Below are the code and all the weights of a small trained network. Each question names an input and a class and asks about switching units off, where a switched-off unit gives its printed mean instead of its output.

import numpy as np


def w(rows, s, z=0):
    codes = np.array(rows[::2]) - 128.0
    scale = np.full(codes.shape[1], s)
    scale[-1] = z or s
    return codes * scale


def f(y):
    return np.maximum(y, 0)


def log_softmax(a):
    a = a - a.max(-1, keepdims=True)
    return a - np.log(np.exp(a).sum(-1, keepdims=True))


def net(x, mask):
    res = np.array(x, float).reshape(1, 4) / 4 @ E
    y = f(res @ A[0][:, :-1].T + A[0][:, -1])
    res = res + np.where(mask, y, B[0][:, -1]) @ B[0][:, :-1]
    return log_softmax(res[-1] @ U[:, :-1].T + U[:, -1])


A, B = {}, {}
E = w([
[76,121,247,92,172,95,124,89,128,254,93],'x0',
[141,120,130,199,62,9,53,144,65,158,115],'x1',
[101,213,70,105,130,105,211,107,19,150,210],'x2',
[16,130,102,118,57,190,131,186,90,146,24],'x3',
],0.0083)
A[0] = w([
[170,34,163,129,75,156,64,151,206,128,74,107],'n0',
[98,149,141,56,163,180,154,109,157,92,133,95],'n1',
[97,95,174,120,150,124,128,95,109,210,133,56],'n2',
[119,119,117,190,80,67,72,138,75,160,111,75],'n3',
[107,140,120,43,170,216,204,106,197,95,122,113],'n4',
[124,49,168,148,112,129,68,142,187,97,103,32],'n5',
[112,114,146,195,90,64,79,161,66,142,120,176],'n6',
[104,126,149,108,157,123,83,91,125,230,128,13],'n7',
[120,99,192,92,170,99,148,119,148,195,92,56],'n8',
[94,135,215,51,161,109,136,62,124,185,103,50],'n9',
[201,133,43,197,102,148,160,196,136,4,155,93],'n10',
[129,136,145,216,72,78,86,150,72,158,121,47],'n11',
[124,186,74,105,122,106,175,106,12,143,161,75],'n12',
[1,130,108,124,70,184,125,171,103,157,44,110],'n13',
[109,202,116,94,115,130,161,99,45,94,174,39],'n14',
[234,127,163,143,194,76,101,32,161,132,205,69],'n15',
[80,188,101,78,125,102,165,134,53,155,186,138],'n16',
[149,131,67,148,73,146,110,145,130,43,173,4],'n17',
[85,116,197,111,171,96,131,106,128,227,117,78],'n18',
[69,180,85,69,91,124,157,145,69,147,147,95],'n19',
[144,125,102,152,101,41,89,142,80,148,111,90],'n20',
[124,63,152,132,117,175,46,194,216,127,28,132],'n21',
[207,115,153,159,202,105,119,50,144,123,183,8],'n22',
[50,141,135,151,72,188,131,187,83,161,39,87],'n23',
[177,141,111,180,113,42,62,128,97,164,142,78],'n24',
[139,79,100,122,113,126,100,146,180,56,120,98],'n25',
[139,138,121,40,203,214,161,116,154,127,134,107],'n26',
],0.0068,0.0019)
B[0] = w([
[191,48,191,118,146,74,160,67,115,180,111,219],'n0',
[114,160,184,191,187,167,93,240,153,200,134,197],'n1',
[115,88,26,73,43,189,88,117,80,88,62,188],'n2',
[130,142,173,106,210,184,83,215,148,152,155,192],'n3',
[160,141,185,132,236,173,46,226,128,210,132,243],'n4',
[197,43,158,168,189,77,126,63,124,193,133,191],'n5',
[130,167,160,145,210,177,120,213,163,190,130,201],'n6',
[94,91,61,74,62,176,74,143,66,74,68,185],'n7',
[138,70,50,56,61,152,61,96,52,104,81,197],'n8',
[128,83,41,83,48,206,61,146,46,82,65,212],'n9',
[121,80,22,72,48,196,72,143,22,108,51,238],'n10',
[104,149,146,131,184,159,89,223,135,172,145,190],'n11',
[171,47,164,156,182,99,144,33,102,203,126,219],'n12',
[227,233,149,14,59,52,233,166,203,2,233,254],'n13',
[165,40,136,129,162,75,160,92,70,186,101,200],'n14',
[234,212,108,24,45,65,208,155,201,33,200,222],'n15',
[212,57,144,148,165,47,132,28,123,179,102,217],'n16',
[104,105,51,105,60,173,59,115,48,118,62,191],'n17',
[129,95,38,73,58,173,79,109,61,71,58,215],'n18',
[218,49,166,122,163,45,191,56,142,166,142,207],'n19',
[119,153,128,131,191,169,89,201,131,201,121,184],'n20',
[192,52,154,182,144,27,192,64,100,189,146,243],'n21',
[216,195,139,68,68,50,170,175,164,53,193,195],'n22',
[210,197,131,59,77,45,219,189,183,6,191,235],'n23',
[119,182,174,153,207,174,100,217,154,144,124,189],'n24',
[126,27,84,108,115,103,131,59,39,183,67,177],'n25',
[123,158,158,158,214,161,85,240,128,181,149,221],'n26',
],0.0047,0.0094)
U = w([
[121,90,40,99,46,196,71,103,36,95,73,103],'0',
[167,187,138,83,81,58,201,147,192,38,190,110],'1',
[154,52,160,151,180,61,155,2,105,212,125,112],'2',
[116,158,158,140,222,197,79,233,140,194,139,118],'3',
[107,144,120,136,131,139,128,88,143,138,130,255],'4',
[33,151,155,180,102,140,130,46,147,111,155,107],'5',
[57,171,142,177,109,164,134,66,161,133,133,99],'6',
[48,154,141,176,124,158,114,45,166,90,141,98],'7',
],0.0079,0.0099)

Each question gives the input, the list of numbers given to net, and the class t.
The units are the neurons (one row each of A and B). Each row of codes is followed by its name. A weight is (code - 128) times the scale printed after its matrix; where a second scale follows, it is the last column's (A, B and U).
mask holds one flag per neuron, in row order. A switched-off neuron (its flag False) gives its mean, the last column of its row in B, instead of its output. The means were averaged over made-up inputs and are rounded, as every weight is.
A unit's drop is (log p(t) with every unit on - log p(t) with that unit switched off) / (log p(t) with every unit on - log p(t) with every unit switched off).
The circuit of an input: a set's keep is (log p(t) with only the set's units on - log p(t) with every unit switched off) / (log p(t) with every unit on - log p(t) with every unit switched off). Starting from the 12 units with the biggest drops (on a tie, the unit counted first), units are removed one at a time, each time the one whose removal leaves the highest keep (on an exact tie, the one counted first), for as long as the keep stays at least 0.8.
circuit, biggest first: the units of the circuit, biggest drop first
unit that matters most: the unit with the biggest drop
top k neurons: the k neurons with the biggest drops, biggest first
drop of u: that unit's drop, to one decimal
input [-5,2,-5,-4], class 0: unit that matters most	n10
input [-2,-4,-2,3], class 3: circuit, biggest first	n4, n18
input [0,-3,7,5], class 2: top 2 neurons	n12, n16
input [7,8,0,-3], class 3: top 4 neurons	n24, n6, n3, n11
input [-6,-7,-8,2], class 2: top 2 neurons	n21, n0
input [-1,7,6,-4], class 3: circuit, biggest first	n24, n20
input [-8,0,4,-7], class 0: top 3 neurons	n10, n17, n13
input [-6,8,8,-7], class 2: top 2 neurons	n12, n16
input [0,-7,-5,-6], class 3: top 3 neurons	n4, n13, n26
input [7,2,6,-1], class 0: top 2 neurons	n9, n18
input [7,-7,-1,6], class 0: top 4 neurons	n9, n18, n8, n2
input [-2,6,-2,8], class 1: top 2 neurons	n13, n23
input [0,2,5,4], class 2: top 2 neurons	n12, n15
input [4,-5,1,-7], class 1: top 2 neurons	n15, n22
input [4,3,1,-5], class 1: circuit, biggest first	n15
input [3,1,-1,-4], class 1: top 2 neurons	n15, n10
input [1,5,1,-6], class 1: top 3 neurons	n15, n22, n4
input [-8,7,2,-4], class 0: top 2 neurons	n10, n17
input [1,5,-4,-8], class 1: drop of n15	0.5
input [7,-7,-4,4], class 0: circuit, biggest first	n9
input [6,-4,-4,8], class 1: drop of n13	1.1
input [3,-8,0,-3], class 3: drop of n20	0.0
input [-1,1,4,4], class 1: drop of n4	0.1
